Here is a tiny trained network, its code and every weight. The questions are about switching its units off for an input and a target symbol, where a switched-off unit gives its printed mean instead of its output.

import numpy as np


def w(rows, s, z=0):
    codes = np.array(rows[::2]) - 128.0
    scale = np.full(codes.shape[1], s)
    scale[-1] = z or s
    return codes * scale


def f(y):
    return np.maximum(y, 0)


def softmax(a):
    e = np.exp(a - a.max(-1, keepdims=True))
    return e / e.sum(-1, keepdims=True)


def log_softmax(a):
    a = a - a.max(-1, keepdims=True)
    return a - np.log(np.exp(a).sum(-1, keepdims=True))


def net(x, mask):
    ids = ['ΓΔΘΞΠΣΦΨΩαβεζλτ'.index(c) for c in x.split()]
    T = len(ids)
    res = E[ids] + P[:T]
    u = 0
    for l in range(2):
        r = res
        for j in range(3):
            rows = slice(2 * j, 2 * j + 2)
            q, k, v = (r @ M[l][rows].T for M in (Q, K, V))
            z = softmax(np.where(np.tri(T) > 0, q @ k.T / 2**0.5, -1e9)) @ v
            o = O[l][rows]
            res = res + np.where(mask[u + j], z, o[:, -1]) @ o[:, :-1]
        u += 3
        y = f(res @ A[l][:, :-1].T + A[l][:, -1])
        res = res + np.where(mask[u : u + 4], y, B[l][:, -1]) @ B[l][:, :-1]
        u += 4
    return log_softmax(res[-1] @ U[:, :-1].T + U[:, -1])


Q, K, V, O, A, B = {}, {}, {}, {}, {}, {}
E = w([
[58,207,154],'Γ',
[81,69,73],'Δ',
[50,104,197],'Θ',
[48,207,144],'Ξ',
[156,82,30],'Π',
[91,233,79],'Σ',
[209,167,27],'Φ',
[161,129,206],'Ψ',
[34,210,165],'Ω',
[58,212,104],'α',
[57,117,86],'β',
[43,56,145],'ε',
[77,32,177],'ζ',
[100,141,59],'λ',
[125,140,10],'τ',
],0.013)
P = w([
[97,119,112],'0',
[223,124,116],'1',
[236,124,119],'2',
[76,71,187],'3',
[1,81,192],'4',
[96,127,139],'5',
[151,143,127],'6',
[179,137,137],'7',
[131,127,143],'8',
],0.009)
Q[0] = w([
[182,114,165],'L0H0',
[150,167,106],'L0H0',
[155,83,138],'L0H1',
[166,121,49],'L0H1',
[183,206,70],'L0H2',
[68,250,161],'L0H2',
],0.011)
K[0] = w([
[57,86,93],'L0H0',
[130,64,142],'L0H0',
[126,49,149],'L0H1',
[44,131,101],'L0H1',
[177,205,43],'L0H2',
[135,254,222],'L0H2',
],0.0094)
V[0] = w([
[187,140,133],'L0H0',
[15,115,83],'L0H0',
[1,139,53],'L0H1',
[43,145,89],'L0H1',
[107,57,183],'L0H2',
[115,51,156],'L0H2',
],0.0081)
O[0] = w([
[113,153,116,67],'L0H0',
[177,61,214,255],'L0H0',
[45,63,237,239],'L0H1',
[67,86,195,205],'L0H1',
[253,153,85,177],'L0H2',
[254,161,159,158],'L0H2',
],0.0055,0.0015)
A[0] = w([
[116,247,208,241],'L0N0',
[210,131,144,147],'L0N1',
[101,151,138,35],'L0N2',
[118,162,94,255],'L0N3',
],0.012,0.0024)
B[0] = w([
[233,225,2,255],'L0N0',
[29,51,172,194],'L0N1',
[183,125,110,150],'L0N2',
[152,67,229,174],'L0N3',
],0.008,0.0063)
Q[1] = w([
[123,126,201],'L1H0',
[167,63,149],'L1H0',
[252,83,187],'L1H1',
[120,76,93],'L1H1',
[124,70,93],'L1H2',
[165,126,101],'L1H2',
],0.017)
K[1] = w([
[146,101,48],'L1H0',
[44,140,127],'L1H0',
[248,83,156],'L1H1',
[51,111,113],'L1H1',
[52,121,134],'L1H2',
[87,174,165],'L1H2',
],0.014)
V[1] = w([
[4,130,84],'L1H0',
[118,212,200],'L1H0',
[185,81,132],'L1H1',
[116,104,86],'L1H1',
[131,56,41],'L1H2',
[153,109,143],'L1H2',
],0.016)
O[1] = w([
[2,188,93,96],'L1H0',
[81,37,17,9],'L1H0',
[51,124,165,241],'L1H1',
[184,153,156,141],'L1H1',
[247,169,217,212],'L1H2',
[149,93,139,89],'L1H2',
],0.0092,0.0012)
A[1] = w([
[83,48,254,44],'L1N0',
[186,207,65,27],'L1N1',
[75,241,75,192],'L1N2',
[109,165,193,253],'L1N3',
],0.0076,0.0029)
B[1] = w([
[81,220,8,232],'L1N0',
[81,125,78,227],'L1N1',
[106,68,235,253],'L1N2',
[153,75,112,244],'L1N3',
],0.011,0.0051)
U = w([
[135,85,115,70],'Γ',
[160,236,179,200],'Δ',
[96,182,153,95],'Θ',
[125,99,149,79],'Ξ',
[154,139,173,64],'Π',
[106,143,190,141],'Σ',
[125,145,135,45],'Φ',
[173,184,27,70],'Ψ',
[127,60,113,191],'Ω',
[111,166,219,96],'α',
[207,16,180,252],'β',
[145,164,127,128],'ε',
[114,255,110,202],'ζ',
[125,113,147,45],'λ',
[133,142,110,159],'τ',
],0.0086,0.0039)

Each question gives the input, a string of symbols that net reads in full, and the target symbol t.
The units are the heads (2 rows each of Q, K, V and O) and the neurons (one row each of A and B). Each row of codes is followed by its name. A weight is (code - 128) times the scale printed after its matrix; where a second scale follows, it is the last column's (O, A, B and U).
mask holds one flag per unit, layer by layer, with each layer's heads first. A switched-off unit (its flag False) gives its mean, the last column of its rows in O or B, instead of its output. The means were averaged over made-up inputs and are rounded, as every weight is.
A unit's drop is (log p(t) with every unit on - log p(t) with that unit switched off) / (log p(t) with every unit on - log p(t) with every unit switched off).
The circuit of an input: a set's keep is (log p(t) with only the set's units on - log p(t) with every unit switched off) / (log p(t) with every unit on - log p(t) with every unit switched off). Starting from the 12 units with the biggest drops (on a tie, the unit counted first), units are removed one at a time, each time the one whose removal leaves the highest keep (on an exact tie, the one counted first), for as long as the keep stays at least 0.8.
units of the circuit, in order: the units of the circuit, biggest drop first
top k neurons: the k neurons with the biggest drops, biggest first
k most important neurons of layer l: the k neurons of layer l with the biggest drops, biggest first
which heads matter: for each layer, one digit per head in row order, 1 if its drop is at least 0.15 and else 0, layers parted by /
drop of u: that unit's drop, to one decimal
input τ β Ψ, target α: which heads matter : 011 / 100
input Ψ Γ Π Ψ Ω Ω Ψ, target β: units of the circuit, in order : (L1H0 L1N0)
input Ψ Σ Φ, target β: which heads matter : 010 / 100
input Π λ Δ Ψ, target Δ: units of the circuit, in order : (L1H0)
input Ω Ψ Ψ Π Ψ β, target β: which heads matter : 000 / 110
input Ψ τ Φ Ψ α Σ Π Ψ Ω, target Ψ: units of the circuit, in order : (L0N0 L1H1)
input τ Ψ ζ τ Ψ α Σ, target Ψ: top 2 neurons : (L0N0 L1N1)
input β Γ ζ Ψ Ψ Σ, target Ψ: which heads matter : 001 / 110
input Ψ Ψ λ, target β: which heads matter : 110 / 100
input Π Π ε Ω Ψ λ Φ ζ, target ζ: units of the circuit, in order : (L1N0 L0N0 L1H0)
input Θ Ψ Ψ Π Ψ Γ, target Ψ: which heads matter : 000 / 100
input Π Ψ Δ, target Δ: units of the circuit, in order : (L0N0 L1H0 L1H2)
input Ψ Π Γ, target Ψ: 2 most important neurons of layer 1 : (L1N1 L1N2)
input Φ Ψ Ψ Π τ, target β: which heads matter : 110 / 111
input Π Π Ψ λ, target Δ: top 3 neurons : (L0N0 L0N3 L1N2)
input Θ β Π ζ, target ζ: units of the circuit, in order : (L1N0 L0N0)
input Ω Ξ τ Δ Π Ψ Ξ, target Ψ: which heads matter : 000 / 110
input Γ Ψ λ Ψ Φ Ω Σ α, target Ψ: top 3 neurons : (L0N0 L1N1 L0N1)
input Ψ τ Θ Φ, target β: top 2 neurons : (L1N0 L0N1)
input Ω Ψ Γ Ψ Ψ Π Ψ λ, target β: top 2 neurons : (L0N0 L1N0)
input Π β ε Ψ λ Γ Ψ α, target Ψ: 2 most important neurons of layer 1 : (L1N2 L1N1)
input Π Π Δ, target Δ: top neuron : (L1N0)
input Π τ Ψ, target Δ: most important neuron of layer 0 : (L0N1)
input Π Ξ Ψ Ψ λ Ξ, target Ψ: top 2 neurons : (L0N0 L1N1)
input Π Ψ Π, target Δ: 2 most important neurons of layer 0 : (L0N0 L0N3)
input Ω Ψ Ω, target Ψ: 2 most important neurons of layer 0 : (L0N0 L0N1)
input Π Π τ, target Δ: drop of L1N2 : 0.1
input Π Ψ Ψ τ β, target β: drop of L1H2 : 0.2
input Ψ Ψ Γ Ψ, target β: drop of L0N0 : 0.3
